Below are the code and all the weights of a small trained network. Each question names an input and a target symbol and asks about switching units off, where a switched-off unit gives its printed mean instead of its output.

import numpy as np


def w(rows, s, z=0):
    codes = np.array(rows[::2]) - 128.0
    scale = np.full(codes.shape[1], s)
    scale[-1] = z or s
    return codes * scale


def norm(h):
    return h / np.sqrt((h * h).mean(-1, keepdims=True) + 1e-5)


def f(y):
    return np.maximum(y, 0)


def softmax(a):
    e = np.exp(a - a.max(-1, keepdims=True))
    return e / e.sum(-1, keepdims=True)


def log_softmax(a):
    a = a - a.max(-1, keepdims=True)
    return a - np.log(np.exp(a).sum(-1, keepdims=True))


def net(x, mask):
    ids = ['αβγδεθλπτφ'.index(c) for c in x.split()]
    T = len(ids)
    res = E[ids] + P[:T]
    u = 0
    for l in range(3):
        q, k, v = (norm(res) @ M[l].T for M in (Q, K, V))
        z = softmax(np.where(np.tri(T) > 0, q @ k.T / 3**0.5, -1e9)) @ v
        res = res + np.where(mask[u], z, O[l][:, -1]) @ O[l][:, :-1]
        u += 1
        y = f(norm(res) @ A[l][:, :-1].T + A[l][:, -1])
        res = res + np.where(mask[u : u + 4], y, B[l][:, -1]) @ B[l][:, :-1]
        u += 4
    return log_softmax(norm(res)[-1] @ U[:, :-1].T + U[:, -1])


Q, K, V, O, A, B = {}, {}, {}, {}, {}, {}
E = w([
[146,105,126,100,160],'α',
[146,97,89,116,126],'β',
[131,73,136,116,135],'γ',
[159,72,137,119,119],'δ',
[145,69,168,127,101],'ε',
[84,91,93,130,135],'θ',
[171,111,109,114,109],'λ',
[148,87,100,127,111],'π',
[124,120,82,109,97],'τ',
[53,214,170,248,94],'φ',
],0.013)
P = w([
[86,101,127,12,205],'0',
[157,58,112,101,81],'1',
[142,73,110,123,89],'2',
[145,73,113,140,91],'3',
[149,80,110,152,100],'4',
[155,86,111,163,110],'5',
[160,93,104,177,111],'6',
[171,100,107,187,120],'7',
[172,106,96,196,139],'8',
[183,122,93,209,130],'9',
[188,134,88,221,145],'10',
[193,150,86,231,157],'11',
[192,173,91,247,147],'12',
[172,160,90,255,155],'13',
],0.0071)
Q[0] = w([
[65,212,234,89,146],'0.h1',
[114,152,54,254,94],'0.h1',
[123,121,67,156,149],'0.h1',
],0.011)
K[0] = w([
[197,1,53,103,175],'0.h1',
[43,241,166,34,170],'0.h1',
[113,156,215,119,153],'0.h1',
],0.0079)
V[0] = w([
[128,255,161,175,121],'0.h1',
[107,199,147,73,105],'0.h1',
[98,135,142,104,59],'0.h1',
],0.0063)
O[0] = w([
[165,2,77,95,210,2],'0.h1',
[120,60,206,94,100,88],'0.h1',
[137,109,168,138,179,135],'0.h1',
],0.0053,0.0058)
A[0] = w([
[113,170,2,55,110,64],'0.n1',
[124,127,131,130,143,74],'0.n2',
[237,241,129,203,72,79],'0.n3',
[111,41,221,148,208,1],'0.n4',
],0.005,0.0029)
B[0] = w([
[181,91,151,241,168,145],'0.n1',
[145,124,106,119,151,128],'0.n2',
[2,37,152,167,79,254],'0.n3',
[126,226,236,136,160,139],'0.n4',
],0.0053,0.0063)
Q[1] = w([
[113,193,93,158,28],'1.h1',
[107,98,77,51,174],'1.h1',
[225,36,63,158,245],'1.h1',
],0.012)
K[1] = w([
[65,177,179,7,127],'1.h1',
[180,69,171,184,85],'1.h1',
[149,125,116,252,178],'1.h1',
],0.011)
V[1] = w([
[235,105,176,41,80],'1.h1',
[229,215,27,72,122],'1.h1',
[58,69,2,73,140],'1.h1',
],0.0082)
O[1] = w([
[57,180,17,72,82,254],'1.h1',
[34,237,238,33,109,64],'1.h1',
[221,111,206,56,1,181],'1.h1',
],0.0077,0.0036)
A[1] = w([
[148,50,20,99,71,12],'1.n1',
[99,2,157,91,136,4],'1.n2',
[71,234,81,136,63,163],'1.n3',
[67,190,197,224,230,137],'1.n4',
],0.0077,0.0042)
B[1] = w([
[92,135,211,211,202,181],'1.n1',
[83,234,216,120,70,147],'1.n2',
[141,24,189,144,126,254],'1.n3',
[198,139,127,184,1,143],'1.n4',
],0.0075,0.0082)
Q[2] = w([
[131,249,63,104,64],'2.h1',
[102,131,43,176,152],'2.h1',
[105,105,68,181,8],'2.h1',
],0.011)
K[2] = w([
[39,154,141,169,11],'2.h1',
[2,101,107,146,216],'2.h1',
[49,152,226,52,155],'2.h1',
],0.01)
V[2] = w([
[135,52,152,5,148],'2.h1',
[198,164,101,2,225],'2.h1',
[219,51,9,126,114],'2.h1',
],0.0079)
O[2] = w([
[84,131,165,242,134,255],'2.h1',
[74,2,166,239,7,2],'2.h1',
[81,220,56,191,9,133],'2.h1',
],0.0081,0.0052)
A[2] = w([
[2,130,134,191,166,4],'2.n1',
[49,230,136,184,118,107],'2.n2',
[99,80,183,95,59,71],'2.n3',
[99,243,215,111,72,111],'2.n4',
],0.012,0.011)
B[2] = w([
[212,249,159,238,108,249],'2.n1',
[71,226,162,170,85,255],'2.n2',
[125,137,31,154,101,166],'2.n3',
[99,143,52,156,7,177],'2.n4',
],0.012,0.0061)
U = w([
[28,37,179,184,128,119],'α',
[113,132,228,59,75,128],'β',
[132,103,141,103,196,254],'γ',
[114,222,206,175,176,124],'δ',
[68,145,14,144,204,125],'ε',
[252,115,177,130,72,62],'θ',
[7,135,147,74,143,179],'λ',
[188,205,104,49,119,122],'π',
[115,101,52,81,39,139],'τ',
[178,72,48,192,178,63],'φ',
],0.014,0.0094)

Each question gives the input, a string of symbols that net reads in full, and the target symbol t.
The units are the heads (3 rows each of Q, K, V and O) and the neurons (one row each of A and B). Each row of codes is followed by its name. A weight is (code - 128) times the scale printed after its matrix; where a second scale follows, it is the last column's (O, A, B and U).
mask holds one flag per unit, layer by layer, with each layer's heads first. A switched-off unit (its flag False) gives its mean, the last column of its rows in O or B, instead of its output. The means were averaged over made-up inputs and are rounded, as every weight is.
A unit's drop is (log p(t) with every unit on - log p(t) with that unit switched off) / (log p(t) with every unit on - log p(t) with every unit switched off).
The circuit of an input: a set's keep is (log p(t) with only the set's units on - log p(t) with every unit switched off) / (log p(t) with every unit on - log p(t) with every unit switched off). Starting from the 12 units with the biggest drops (on a tie, the unit counted first), units are removed one at a time, each time the one whose removal leaves the highest keep (on an exact tie, the one counted first), for as long as the keep stays at least 0.8.
circuit, biggest first: the units of the circuit, biggest drop first
top k neurons: the k neurons with the biggest drops, biggest first
top k neurons in layer l: the k neurons of layer l with the biggest drops, biggest first
drop when u is switched off: that unit's drop, to one decimal
input δ φ τ δ, target τ: circuit, biggest first	(1.h1; 2.h1; 2.n1)
input θ δ θ γ τ τ γ δ α δ λ θ θ θ, target θ: circuit, biggest first	(1.h1)
input τ τ ε α ε α δ θ, target τ: top 2 neurons	(0.n3; 1.n1)
input φ δ θ δ α δ β δ λ θ θ, target θ: circuit, biggest first	(1.h1; 0.h1)
input π α δ φ τ θ λ τ τ, target τ: circuit, biggest first	(1.h1; 0.n3; 2.n4)
input π β τ τ φ δ, target φ: circuit, biggest first	(0.h1; 2.n2)
input π δ γ α λ δ α, target π: top 3 neurons	(0.n1; 1.n4; 0.n3)
input α τ τ α δ, target α: circuit, biggest first	(2.h1; 2.n1)
input β θ τ, target β: top 2 neurons	(0.n3; 0.n1)
input π φ θ δ, target θ: top 2 neurons	(2.n2; 1.n2)
input ε δ δ π β λ φ δ δ τ δ, target τ: circuit, biggest first	(2.h1; 1.h1; 0.h1; 2.n1)
input α α φ γ φ, target α: circuit, biggest first	(2.h1; 1.n3)
input λ ε τ δ, target λ: top 2 neurons	(0.n3; 0.n1)
input τ δ α φ π, target φ: top neuron	(2.n2)
input ε β δ θ τ δ δ θ δ γ π, target ε: top 2 neurons	(0.n3; 2.n1)
input δ α π τ γ τ φ τ, target φ: top 2 neurons in layer 1	(1.n1; 1.n4)
input γ φ θ τ θ δ θ θ δ, target θ: top 2 neurons in layer 2	(2.n2; 2.n1)
input α δ φ τ, target φ: top 4 neurons	(2.n2; 1.n1; 2.n1; 1.n3)
input θ δ δ δ δ δ τ, target θ: top 2 neurons in layer 0	(0.n1; 0.n3)
input λ θ δ α α, target λ: top neuron	(0.n3)
input τ θ γ τ δ ε θ α δ ε λ δ λ, target τ: top 2 neurons	(0.n3; 2.n4)
input β τ δ δ ε λ α λ τ δ π λ, target β: top 3 neurons in layer 0	(0.n3; 0.n1; 0.n4)
input τ δ ε τ θ θ β φ δ θ α, target θ: top 3 neurons in layer 2	(2.n2; 2.n4; 2.n3)
input β γ δ τ α τ δ λ γ δ π δ α α, target β: top 2 neurons in layer 0	(0.n3; 0.n4)
input τ δ α ε π δ ε β α λ α α π, target τ: drop when 2.n1 is switched off	0.1
input γ θ λ ε δ, target γ: drop when 1.n4 is switched off	0.0
input λ α δ δ ε δ δ, target λ: drop when 1.h1 is switched off	1.1
